Below are the code and all the weights of a small trained network. Each question names an input and a class and asks about switching units off, where a switched-off unit gives its printed mean instead of its output.

import numpy as np


def w(rows, s, z=0):
    codes = np.array(rows[::2]) - 128.0
    scale = np.full(codes.shape[1], s)
    scale[-1] = z or s
    return codes * scale


def f(y):
    return np.maximum(y, 0)


def log_softmax(a):
    a = a - a.max(-1, keepdims=True)
    return a - np.log(np.exp(a).sum(-1, keepdims=True))


def net(x, mask):
    res = np.array(x, float).reshape(1, 5) / 4 @ E
    y = f(res @ A[0][:, :-1].T + A[0][:, -1])
    res = res + np.where(mask, y, B[0][:, -1]) @ B[0][:, :-1]
    return log_softmax(res[-1] @ U[:, :-1].T + U[:, -1])


A, B = {}, {}
E = w([
[207,118,98,171],'x0',
[69,100,72,52],'x1',
[129,221,2,168],'x2',
[188,108,52,80],'x3',
[126,48,39,226],'x4',
],0.0071)
A[0] = w([
[58,193,100,116,74],'neuron 0',
[103,218,128,100,132],'neuron 1',
[139,220,216,41,130],'neuron 2',
[58,154,135,57,175],'neuron 3',
[163,50,132,149,84],'neuron 4',
[137,85,170,91,219],'neuron 5',
[157,79,79,169,233],'neuron 6',
[113,192,63,118,161],'neuron 7',
[176,96,180,149,155],'neuron 8',
[57,118,183,110,254],'neuron 9',
[180,44,76,99,124],'neuron 10',
[141,55,170,101,175],'neuron 11',
[178,229,179,173,166],'neuron 12',
[2,115,81,133,166],'neuron 13',
[46,130,105,62,134],'neuron 14',
[230,92,153,112,103],'neuron 15',
[192,2,133,114,191],'neuron 16',
[160,82,137,77,172],'neuron 17',
],0.011,0.0047)
B[0] = w([
[182,148,79,145,174],'neuron 0',
[234,139,119,75,193],'neuron 1',
[110,143,248,85,254],'neuron 2',
[221,161,253,114,218],'neuron 3',
[144,117,121,86,171],'neuron 4',
[9,165,135,108,214],'neuron 5',
[97,195,94,139,226],'neuron 6',
[171,194,106,152,208],'neuron 7',
[132,113,91,97,192],'neuron 8',
[64,233,243,194,241],'neuron 9',
[100,187,117,86,193],'neuron 10',
[29,165,117,83,208],'neuron 11',
[200,71,171,144,217],'neuron 12',
[136,183,164,196,212],'neuron 13',
[208,141,172,157,201],'neuron 14',
[163,133,108,82,181],'neuron 15',
[75,181,52,34,226],'neuron 16',
[30,138,120,22,184],'neuron 17',
],0.0068,0.0084)
U = w([
[144,138,193,124,207],'0',
[251,124,86,99,143],'1',
[132,66,143,206,2],'2',
[58,155,101,173,223],'3',
[89,133,59,69,77],'4',
[164,163,36,197,61],'5',
],0.012,0.0034)

Each question gives the input, the list of numbers given to net, and the class t.
The units are the neurons (one row each of A and B). Each row of codes is followed by its name. A weight is (code - 128) times the scale printed after its matrix; where a second scale follows, it is the last column's (A, B and U).
mask holds one flag per neuron, in row order. A switched-off neuron (its flag False) gives its mean, the last column of its row in B, instead of its output. The means were averaged over made-up inputs and are rounded, as every weight is.
A unit's drop is (log p(t) with every unit on - log p(t) with that unit switched off) / (log p(t) with every unit on - log p(t) with every unit switched off).
The circuit of an input: a set's keep is (log p(t) with only the set's units on - log p(t) with every unit switched off) / (log p(t) with every unit on - log p(t) with every unit switched off). Starting from the 12 units with the biggest drops (on a tie, the unit counted first), units are removed one at a time, each time the one whose removal leaves the highest keep (on an exact tie, the one counted first), for as long as the keep stays at least 0.8.
units of the circuit, in order: the units of the circuit, biggest drop first
k most important neurons: the k neurons with the biggest drops, biggest first
drop when u is switched off: that unit's drop, to one decimal
input [8,1,1,-3,8], class 4: units of the circuit, in order	[neuron 16; neuron 9]
input [7,-2,1,2,-7], class 1: units of the circuit, in order	[neuron 9]
input [5,5,4,-7,-5], class 1: units of the circuit, in order	[neuron 1; neuron 5]
input [4,-2,1,-3,1], class 5: units of the circuit, in order	[neuron 2; neuron 9]
input [2,-8,4,-4,-2], class 1: units of the circuit, in order	[neuron 9; neuron 12; neuron 5]
input [6,5,3,-5,-6], class 1: units of the circuit, in order	[neuron 1; neuron 5]
input [-5,-7,-3,-7,7], class 3: 2 most important neurons	[neuron 3; neuron 2]
input [6,-7,2,-3,3], class 5: 4 most important neurons	[neuron 2; neuron 3; neuron 6; neuron 1]
input [-8,7,-1,-3,3], class 0: 2 most important neurons	[neuron 3; neuron 14]
input [-6,-1,4,6,2], class 1: 3 most important neurons	[neuron 9; neuron 5; neuron 11]
input [7,-4,4,-2,-6], class 1: drop when neuron 12 is switched off	0.1
input [0,-1,4,5,3], class 5: drop when neuron 2 is switched off	0.2
input [-2,5,-5,-3,7], class 3: drop when neuron 13 is switched off	0.2
input [-1,5,-7,3,7], class 4: units of the circuit, in order	[neuron 16]
